Read these off the row that follows.
1) Read off the entry just left of 3730.
2) Read off the entry just right of the smallest entry.
[2350, 8858, 4044, 5346, 8719, 8172, 4678, 4507, 4507, 6572, 3730, 5390, 3975, 4005]
1) 6572
2) 8858

Questions about the grid below.
1) The smallest entry?
2) The entry just left of 10.1?
[[ 12.3  23.7 -10.6  29.9  -3.1  11.9   8.4   0.2  15.1  43.2  -1.1  -2.3
  -30.6]
 [ 12.4  11.4  -7.1   5.0  -8.2 -24.6 -16.4  -8.1   8.4  -6.0   6.8 -19.1
  -30.1]
 [-35.8  30.8   4.9  22.8 -10.5  22.1  10.1  -2.6  11.8   3.6  -5.3  -9.4
   -9.0]
 [ 26.2  36.6   8.2  21.1  -5.0 -14.6  -9.1  -8.3  18.6  23.9  -5.5 -23.6
  -42.1]
 [-66.3  27.7  16.8  25.7 -14.2  37.2  13.6  -1.0   8.3 -18.2  -0.7 -11.1
    6.0]
 [-12.7  29.4  -2.5  23.0  -7.8  15.3  13.5  -1.3  16.7  26.5  -6.2  -7.9
  -19.0]
 [-47.3  22.4  48.4  19.0 -10.8  21.1  13.6  -2.2  10.0 -25.4   1.7 -16.3
    6.6]
 [ -5.0  21.1  31.4  18.0  -7.5  -1.5  -2.2  -3.7   8.4  -1.7   4.1 -17.5
  -26.7]]
1) -66.3
2) 22.1

[[0.017, -0.108, 0.057, 0.105],
 [-0.129, -0.095, 0.190, 0.157],
 [-0.027, -0.102, 0.082, 0.162],
 [0.006, 0.186, 0.151, 0.032],
 [0.174, -0.077, -0.087, -0.041]]
The first entry in the row that holds the smallest entry is -0.129
Which number is the second entry, reading row by row?
Answer: -0.108
The entry in the bottom-right corner -> -0.041
The second entry on the main diagonal is -0.095
The second entry on the diagonal from the top-right corner is 0.190
Which number is the last entry in the row that holds the largest entry?
Answer: 0.157
The entry in the bottom-left corner: 0.174
Which number is the entry just left of 0.082?
Answer: -0.102
Which number is the bottom entry of the column that holds the largest entry?
Answer: -0.087
Which number is the largest entry in the first row?
Answer: 0.105
The entry just right of 0.151: 0.032
The entry directly above the largest entry -> 0.057
Which number is the third entry from the end, reading row by row?
Answer: -0.077
The entry in the top-left corner -> 0.017
The entry directly below the largest entry: 0.082
Which number is the entry just right of 0.006?
Answer: 0.186
Which number is the entry directly above 0.006?
Answer: -0.027

Read these off the array that follows.
1) Report the last entry, reading row by row.
2) Report the entry just left of -26.2.
3) Report the 2nd entry from the end, reading row by row.
4) Report the bottom-left entry.
5) Report the entry just left of the centre entry.
6) Report the fifth entry, reading row by row.
7) Report the entry just left of -2.2.
8) Report the first entry in reading order.
[[ 31.2  15.4  -9.2 -26.2  -1.7]
 [ 16.5  73.4 -20.8  -1.6 -10.4]
 [ 19.7  15.4  19.5  -2.2   0.5]]
1) 0.5
2) -9.2
3) -2.2
4) 19.7
5) 73.4
6) -1.7
7) 19.5
8) 31.2

-1.8	3.4	-11.1	-5.6	-4.4	-7.4	-11.1	-7.0	-21.2
-11.6	-9.2	-9.1	0.3	-16.7	0.5	-1.3	-5.4	14.2
The first entry, reading row by row -> -1.8
Read off the 1st entry on the diagonal from the top-right corner.
-21.2
The entry just left of -9.2: -11.6
The last entry, reading row by row is 14.2
The smallest entry in the last row: -16.7
The 2nd entry on the diagonal from the top-right corner is -5.4
The fifth entry, reading row by row -> -4.4
Read off the entry just right of -16.7.
0.5
Read off the second entry on the main diagonal.
-9.2
The largest entry in the first row -> 3.4
Read off the entry just left of -4.4.
-5.6

[[-73.8  33.4 -21.5   4.1 -38.9 -27.8  53.3  -6.2 -18.7 -14.1   0.3  -7.5
  -23.6 -21.3  13.3]
 [ -8.0  64.0  12.9 -27.7 -22.0  46.6  57.1  18.5 -37.9  41.4   2.3   8.3
  -56.5 -18.8  52.5]
 [-12.1 -58.8  25.2 -46.9  35.6  12.6 -29.5  -5.8  47.5 -40.2  22.4  -3.2
   50.6  40.3 -38.6]
 [-63.5  24.3   1.5  32.1 -17.7 -60.3  12.7 -49.6  29.3  33.3 -10.0 -28.0
   45.5  -7.2  20.8]
 [-24.9  -3.4  25.7 -29.2 -16.9 -27.5  29.2   6.7  49.6  -6.7  -4.7   5.1
  -60.7 -33.5 -31.2]
 [-48.0 -41.6 -29.4  34.3  45.3  31.9 -71.2  32.2 -41.3  -0.5   5.4 -30.6
   41.4  29.7  78.0]
 [  1.9  39.2  39.1  37.4 -58.4 -31.1  40.7 -11.7 -24.5  34.6  -6.6  -5.8
  -19.2 -22.7  55.2]]
Which number is the entry just left of -6.2?
A: 53.3
Which number is the entry at the centre?
A: -49.6
Which number is the entry just left of the centre entry?
A: 12.7
Which number is the entry just right of -40.2?
A: 22.4
Which number is the entry just left of -31.2?
A: -33.5
Which number is the entry just right of the centre entry?
A: 29.3
Which number is the 3rd smallest entry?
A: -63.5
Which number is the first entry in reading order?
A: -73.8
Which number is the second smallest entry?
A: -71.2
The largest entry -> 78.0
Which number is the entry just right of 32.1?
A: -17.7
The 2nd entry in reading order -> 33.4
The entry just left of -40.2 is 47.5
Which number is the entry just right of -11.7?
A: -24.5
Which number is the 2nd largest entry?
A: 64.0
The entry just left of -31.1 -> -58.4
